Moves between elements:
state | vi se da ka vo si
lif | tob vem rav daz zas vot
tup | zas giv bet gem tob nul
vor | mik bav tuv fav tas -
tuf | zul ral gem nul sog -
vam | vun maf dus vif zof ber
res | ton dev tig vog san -
lod | mer nem tif vun vif fiz
peg | zar niz ser miv did sef
tir | tuz ser - sab lal pas
vev | lal gar - mun tuz los
vab | dev nul dob vuf ved -
rad | gem mep luk tob daz sog
mep | rer tuv mes muk kog fal
did | peg mer zif tok bib zel
sab | fot fev - tir val mes
mer | niz rav nit fod lod lil
lim | tuv kop tok zel siz tas
pid | tig dob zar fel sef san
pim | mes tok val vub fof kog
val | sab dav - lal mun pim
naz | fof lat fot pez mes rer
giv | sig pid pez rer muk vos
ral | sel mik rer vos fal -
dus | tis buz - mav gok vam
zur | luk pim bef rav fiv daz
guv | tok vun nop bib lat siz
vot | dif bep lif bom siv -
nit | lub gef - vin tif mer
gar | zif tif - nop pag bib
nop | dav tis - gar voz guv
lur | vug tuz - buz fos bet
gem | dek rer maf tup rad tuf
ton | fav ril zel tas res -
ser | pag lub - fev zif peg
sef | pid sis peg tuv zel fav
luk | maf mes dor dis zur rad
vub | pas did lal pim los vem
dis | bet pas fos luk rav tob
zuk | ber rad zof sis kop bav
mav | tif lur - dus lub vif
vog | tas rim siz res mik -
mun | val nop - vev fot fof
vem | muk zel vub kog sig bep
dek | daz lol fiv zas gem zul
bom | sog zor daz vot zul -
tig | zel fiz bib siz pid res
fod | zof zur vin mer vun kop
pez | los zar tuz naz pas giv
zif | ser nit - dav gar did
vun | fod fiv tis lod vam lud
bef | dor val - gef zum zur
sig | vem tig los lol giv mas
lud | kop dek vun fiz ber rim
voz | nop dus - pag fev lat
los | vub bib vev fof pez sig
bet | nem pez lur maf dis tup
dob | fiz tup vif ber sis vab
sis | dob tob niz zuk lil ved
fal | ral vor mep zef zor -
tis | vin zum - tif dus vun
lat | guv vam voz zar miv fel
daz | rad kog zur lif dek bom
lol | kog siz fof sig rer sel
vin | gok bef - nit tis fod
miv | lat zof fev peg tok tuv
mik | vog vuf fel san vor -
maf | fiv naz buz bet luk gem
fiz | lil zas lod lud dob dev
tok | miv fod dav did guv lim
zel | sef lil did lim tig ton
fel | siz ber lat pid tuv mik
fof | pim guv mun los naz lol
san | res vab pid mik fav -
fot | mun voz - tuz sab naz
rav | dis vub gef zur nem lif
zum | bef mun - vug buz fiv
tob | tup muk dis rad lif dif
siz | lim lud guv tig fel vog
zul | bom sel dek siv tuf -
tas | vor lin lim ton vog -
dav | fev vin - zif nop tok
ril | ved vot lil lin dev -
mes | naz miv sab pas pim mep
buz | zum fot - lur dor maf
fav | san ved sef vor ton -
bav | vuf sog zuk ved lin -
bib | did lod gar guv zar tig
zor | fal tas kog bep sel -
lil | sis lif mer kop fiz ril
pas | pez peg tir mes vub muk
muk | giv sef pas mep vem zef
gef | fos lal - bef vug rav
zar | bib vif pag lat peg pid
lin | bav bom kop ril rim -
zef | vos fav muk fal bep -
kog | mep lim pim vem lol zor
vuf | rim tuf ber vab bav -
zas | lif sig nem dek tup siv
mas | bep res sig sel vos -
nem | rav los vug fiv bet zas
fiv | zur fof zum nem maf dek
sog | tuf fal rad dif bom -
vif | lod bet mav vam niz dob
bep | zef ton vem zor mas -
lub | mav fos - gok nit niz
rim | lin zul lud dev vuf -
ved | vab dif sis bav ril -
tif | nit vug - tis mav lod
rer | lol fel naz giv mep ral
fev | voz gok - ser dav miv
nul | siv vos tup tuf dif -
gok | dus dor - lub vin zof
tuz | vev pag - fot tir pez
lal | tir zif - val vev vub
vug | gef vev - zum lur nem
ber | lud gem vam dob zuk vuf
siv | vot mas zas zul nul -
dor | buz sab - fos bef luk
fos | lur tir - dor gef dis
zof | vam luk gok niz fod zuk
kop | zuk daz fod lil lud lin
dev | ril siv fiz rim vab -
tuv | fel zuk miv sef lim vor
dif | nul zef tob sog vot -
sel | zor vog lol mas ral -
pag | gar mav - voz ser zar
vos | mas san giv ral zef -
niz | vif dis lub zof mer sis

In the rows, 458 means zero.

The rows follow the links: the fewer symbols apart two elements are, the more alike their rows tend to be.

Each row is also shifted at random along 4 hidden directions that mean nothing.

Rows in random order:
Each row is one element's numbers.
id 1: [ 602  383  489  570  483  478  528  438  409  480  554  532  422  367  470  507  359  481  525  490  446  444  612  482  522  440  435  310]
id 2: [ 287  377  458  507  410  434  437  448  432  491  455  532  547  488  433  475  370  392  436  495  476  409  510  403  426  403  568  501]
id 3: [ 521  445  537  567  320  326  504  371  449  434  492  444  584  533  459  429  420  396  472  477  393  415  654  485  487  443  582  473]
id 4: [ 479  547  509  420  378  349  524  461  452  407  464  344  433  441  520  412  558  466  446  423  583  479  348  405  430  427  450  442]
id 5: [ 592  340  435  492  552  568  487  460  489  490  440  471  427  412  447  481  400  387  461  462  466  532  444  401  420  461  447  358]
id 6: [ 397  394  403  351  499  566  406  484  546  436  483  527  436  421  445  401  543  505  489  425  301  466  525  566  440  478  440  550]
id 7: [ 395  490  510  454  476  474  428  371  511  377  416  531  573  521  553  375  421  425  448  408  318  533  494  422  431  501  539  573]
id 8: [ 305  381  413  463  434  398  469  491  448  511  529  453  422  441  362  489  451  456  482  481  537  408  555  493  444  386  458  339]
id 9: [ 737  363  485  494  451  429  400  445  586  453  454  471  393  437  456  417  464  447  417  499  488  464  474  485  408  515  358  448]
id 10: [ 477  497  528  509  335  338  475  378  443  508  487  421  543  572  439  456  438  356  435  476  487  479  472  401  424  378  517  501]
id 11: [ 697  496  595  500  442  380  429  441  427  443  469  434  495  495  409  368  445  399  514  475  336  422  561  445  390  448  561  605]
id 12: [ 413  422  369  385  440  503  513  478  459  479  466  364  483  508  560  485  495  425  425  464  399  533  481  480  549  505  429  432]
id 13: [ 537  498  563  421  424  439  475  408  543  436  348  485  423  444  563  449  525  592  463  431  718  497  390  456  358  385  380  449]
id 14: [ 565  454  533  646  362  287  492  426  406  481  504  395  458  426  439  493  423  411  404  497  641  432  475  362  488  427  465  295]
id 15: [ 558  498  472  397  424  418  371  476  489  417  392  415  401  428  417  425  555  446  390  418  547  418  355  472  394  472  429  512]
id 16: [ 587  596  587  559  482  372  438  418  407  420  402  475  429  411  470  457  420  531  454  459  587  425  376  423  400  456  455  480]
id 17: [ 695  528  550  529  470  326  349  460  441  355  488  461  486  407  367  416  445  388  436  435  317  375  468  450  470  522  559  567]
id 18: [ 393  584  532  397  332  340  464  398  485  348  402  418  526  501  528  384  592  457  375  396  533  465  331  443  414  417  494  584]
id 19: [ 367  566  449  358  378  441  484  469  408  553  546  406  476  559  435  446  495  437  487  458  457  488  399  499  556  452  445  511]
id 20: [ 430  493  457  358  447  539  487  477  373  551  467  452  409  523  367  446  493  392  563  421  528  454  396  433  355  365  497  540]
id 21: [ 511  588  458  440  469  461  401  511  412  476  512  500  497  528  495  486  430  484  478  458  412  428  400  471  524  439  503  607]
id 22: [ 601  451  428  472  461  466  469  516  402  460  558  444  425  387  341  475  509  400  495  526  338  387  476  492  555  476  459  416]
id 23: [ 523  504  507  463  501  541  370  450  444  473  444  526  478  493  361  436  454  406  469  417  468  430  416  423  370  387  502  587]
id 24: [ 359  468  491  608  350  294  455  413  399  411  370  447  463  388  482  507  443  533  390  486  759  382  443  399  448  326  487  334]
id 25: [ 533  508  579  462  381  397  437  392  473  460  470  526  479  479  494  432  465  516  471  431  583  380  473  501  412  360  441  510]
id 26: [ 346  391  453  335  376  433  516  430  599  431  495  442  499  556  483  385  544  475  429  435  434  468  462  526  456  456  441  518]
id 27: [ 601  521  497  374  463  495  506  433  512  449  425  449  372  471  529  389  571  518  505  404  440  536  459  476  400  428  397  472]
id 28: [ 394  535  433  380  518  498  372  526  399  507  403  468  422  515  445  489  463  534  479  439  543  426  361  457  436  473  495  586]
id 29: [ 499  479  468  418  543  521  391  475  465  492  454  548  385  393  362  463  455  562  523  476  539  378  476  540  384  394  405  499]
id 30: [ 615  483  482  451  444  382  397  468  501  410  449  346  443  444  427  387  558  367  414  440  361  456  443  432  450  529  490  476]
id 31: [ 527  404  432  399  478  570  444  458  518  474  411  458  421  472  463  436  491  418  422  443  563  474  372  432  372  436  416  455]
id 32: [ 542  444  305  338  525  584  402  567  433  599  593  528  390  448  333  506  454  448  499  509  391  431  410  563  613  498  320  452]
id 33: [ 622  560  457  434  511  579  520  520  363  579  478  528  357  443  415  470  510  517  565  464  668  536  350  427  424  328  319  425]
id 34: [ 511  336  350  518  445  499  529  476  473  526  510  401  435  411  488  514  407  432  439  514  526  504  452  429  542  504  354  208]
id 35: [ 522  468  519  568  372  353  439  397  462  522  467  464  556  492  466  457  389  387  399  467  595  406  449  410  436  419  464  409]
id 36: [ 685  454  511  457  509  443  342  480  454  448  354  398  436  456  499  522  454  472  399  447  573  494  342  381  394  489  387  479]
id 37: [ 407  362  423  472  415  469  560  399  528  479  519  419  541  525  471  415  407  349  432  457  380  512  498  437  503  485  437  385]
id 38: [ 543  441  425  411  500  564  544  409  502  437  527  487  503  479  491  382  482  388  506  431  225  530  471  463  479  507  455  510]
id 39: [ 767  369  487  523  465  466  425  418  483  437  460  389  479  499  446  385  448  316  446  450  409  523  452  361  391  494  493  443]
id 40: [ 266  541  475  314  341  471  487  421  516  458  347  461  549  584  555  385  553  478  396  363  558  511  342  400  356  378  480  628]
id 41: [ 448  421  482  533  495  460  474  419  540  369  398  481  461  437  567  435  402  544  461  458  478  480  519  458  440  474  426  425]
id 42: [ 372  460  322  372  570  580  549  573  379  609  590  488  415  459  465  528  468  514  524  505  426  485  462  544  628  422  363  395]
id 43: [ 651  432  525  615  472  450  505  405  494  420  379  452  510  445  549  460  374  407  396  408  473  509  477  323  386  477  487  398]
id 44: [ 631  530  482  327  417  476  483  444  538  507  488  463  448  538  461  360  536  405  456  434  502  514  332  451  419  445  364  551]
id 45: [ 539  546  542  414  516  470  343  442  451  485  412  528  457  459  455  427  420  440  466  445  463  433  416  396  372  458  490  655]
id 46: [ 485  413  433  472  498  575  472  402  540  444  428  553  529  504  540  432  447  428  427  431  373  517  455  445  485  456  454  479]
id 47: [ 411  509  518  496  351  418  447  395  453  515  483  509  569  565  468  439  430  428  418  442  501  409  473  430  472  381  542  556]
id 48: [ 560  486  482  499  408  460  497  425  411  483  507  510  528  527  475  447  427  371  480  458  419  469  530  412  495  385  524  480]
id 49: [ 284  427  465  550  477  531  490  414  416  449  438  583  506  424  492  499  362  517  457  508  497  471  494  442  473  380  486  440]
id 50: [ 519  352  403  506  461  455  409  462  510  525  450  469  444  423  419  470  434  388  381  468  645  449  428  430  415  455  362  346]
id 51: [ 239  431  384  361  528  564  584  471  492  426  486  487  445  457  545  445  498  522  536  461  258  551  560  565  513  499  474  482]
id 52: [ 704  521  452  469  536  603  402  458  461  528  539  614  457  475  465  462  418  438  461  483  438  457  427  464  513  440  366  518]
id 53: [ 381  400  495  471  334  365  543  410  496  433  423  388  429  451  515  470  491  466  443  480  669  455  495  419  392  392  442  307]
id 54: [ 644  534  537  422  430  400  356  449  461  480  485  471  422  498  407  455  502  481  498  473  542  371  461  502  375  422  463  594]
id 55: [ 428  389  488  504  474  394  506  459  449  321  390  372  446  388  442  455  457  411  446  456  401  459  508  412  425  505  520  398]
id 56: [ 163  493  454  484  481  435  415  486  395  319  392  518  458  419  455  458  434  525  414  480  441  352  482  499  414  427  559  513]
id 57: [ 597  426  498  457  450  387  409  469  445  474  412  302  488  503  471  471  448  390  442  419  453  473  447  390  416  494  469  474]
id 58: [ 274  353  336  315  464  574  530  490  530  498  507  398  362  417  383  489  557  477  502  480  487  459  484  544  451  436  347  346]
id 59: [ 446  574  538  476  417  412  509  482  361  429  480  469  477  443  463  444  512  477  456  449  442  446  506  426  505  434  573  466]
id 60: [ 640  492  474  493  492  415  529  446  494  392  464  406  438  390  536  408  486  424  459  449  334  511  457  414  529  509  445  391]
id 61: [ 517  529  450  493  491  465  483  488  385  452  454  562  379  360  447  532  471  568  449  483  622  418  388  482  541  387  393  352]
id 62: [ 473  398  408  510  432  431  420  511  338  495  445  379  456  509  435  561  412  440  470  519  553  418  493  431  453  448  531  398]
id 63: [ 477  418  465  559  460  402  430  500  336  452  401  378  481  453  444  557  403  445  460  506  488  428  541  408  444  477  540  402]
id 64: [ 641  433  365  335  605  605  429  553  479  482  495  404  397  481  420  451  495  435  526  469  235  553  416  488  495  563  401  509]
id 65: [ 200  383  402  462  369  451  428  449  437  473  470  486  506  510  377  459  434  391  450  497  513  399  483  493  437  403  488  460]
id 66: [ 395  471  478  491  515  452  428  532  377  495  411  405  453  423  461  549  388  547  475  468  554  462  484  385  405  486  507  429]
id 67: [ 817  478  493  534  399  402  473  436  488  563  574  493  402  468  413  445  423  397  503  487  458  458  493  460  472  436  374  368]
id 68: [ 786  424  482  586  451  394  341  482  406  501  488  440  461  460  424  526  341  403  406  504  558  397  431  408  505  494  452  423]
id 69: [ 485  473  510  495  464  472  444  463  371  504  346  486  425  471  396  519  423  431  505  453  653  487  465  357  322  388  493  446]
id 70: [ 483  385  378  376  438  537  451  477  566  504  485  489  351  412  365  429  510  470  481  473  551  460  411  541  433  417  352  417]
id 71: [ 394  373  526  550  455  426  442  418  400  424  455  452  474  438  427  477  375  511  483  489  358  415  607  449  410  462  540  438]
id 72: [ 507  375  432  434  456  507  459  458  499  521  478  377  452  458  414  454  483  374  447  453  482  481  444  419  410  479  399  373]
id 73: [ 442  486  505  319  466  497  504  471  531  452  399  396  428  485  447  381  559  463  529  409  318  500  501  480  362  478  481  548]
id 74: [ 334  433  392  437  486  492  506  474  515  354  443  489  456  397  501  476  490  500  400  448  401  451  438  529  552  479  433  373]
id 75: [ 437  459  554  584  428  379  441  400  467  409  469  545  505  460  496  464  403  498  482  463  427  448  592  461  451  450  541  474]
id 76: [ 376  332  364  409  569  642  459  496  497  464  428  525  434  422  448  474  443  439  405  457  463  509  424  492  444  446  384  438]
id 77: [ 516  360  439  592  414  438  430  428  443  537  513  426  513  463  378  470  342  312  439  516  433  431  546  435  475  441  500  372]
id 78: [ 294  385  415  367  413  518  492  423  545  445  428  494  416  467  498  453  497  534  426  456  568  433  491  533  470  398  409  405]
id 79: [ 451  510  440  350  510  470  403  485  521  354  422  477  456  433  455  422  578  468  431  411  295  427  369  497  452  519  485  600]
id 80: [ 500  467  477  504  556  473  489  429  439  450  351  455  400  410  501  476  421  496  465  441  570  508  406  340  298  440  432  402]
id 81: [ 503  488  447  402  412  475  457  468  503  520  581  511  485  505  389  428  475  473  481  467  435  418  492  537  533  417  403  504]
id 82: [ 468  493  457  454  394  356  383  466  459  392  491  476  481  460  370  450  473  425  454  478  377  358  436  502  510  436  545  557]
id 83: [ 639  571  546  409  391  376  370  471  491  553  477  475  369  505  369  431  555  523  489  458  714  387  344  467  326  366  363  531]
id 84: [ 573  376  425  455  449  498  550  422  560  464  496  464  483  469  503  409  481  441  495  441  302  528  557  480  517  452  393  379]
id 85: [ 542  490  422  366  457  586  546  445  520  497  505  450  470  514  483  414  541  411  521  414  373  564  416  448  447  450  405  497]
id 86: [ 229  451  402  338  417  438  533  507  477  459  431  340  386  447  396  441  594  475  476  448  584  469  381  476  392  432  411  424]
id 87: [ 407  526  541  327  367  357  473  426  520  437  322  340  382  524  450  376  618  491  487  435  612  490  424  439  226  404  499  577]
id 88: [ 502  554  519  547  361  298  493  429  381  451  459  432  441  467  456  457  500  465  466  477  533  439  455  390  450  408  507  406]
id 89: [ 397  519  536  446  384  405  423  381  496  452  488  552  554  545  508  396  447  509  509  444  345  412  546  506  454  395  596  616]
id 90: [ 436  441  490  544  521  431  476  532  372  449  455  462  399  387  398  540  425  496  497  493  504  428  468  465  449  431  510  360]

Some elements, each with its row:
miv id 24
rer id 29
pim id 3
fod id 42
fiz id 64
naz id 54
gem id 23
vam id 68
tuz id 70
kog id 1
lif id 38
mun id 8
vun id 62
dif id 7
siz id 90
tuf id 45
sel id 71
maf id 2
fos id 44
dis id 40
bef id 10
gar id 86
tir id 26
dus id 32
mes id 25
siv id 80
zel id 60

Row, symbols taken left to right, then the row they reach:
id 11 ka vo: id 6
id 17 da vo se se: id 47
id 31 vi si ka: id 69
id 87 vo da si se: id 15
id 5 da vi: id 85
id 35 se vi: id 83
id 19 si vo vi ka: id 12
id 63 vo ka si da: id 36
id 37 si vo vi ka: id 48
id 52 vo ka se: id 27
id 53 si vo si: id 73
id 55 ka ka da: id 30
id 39 se vo se si: id 79

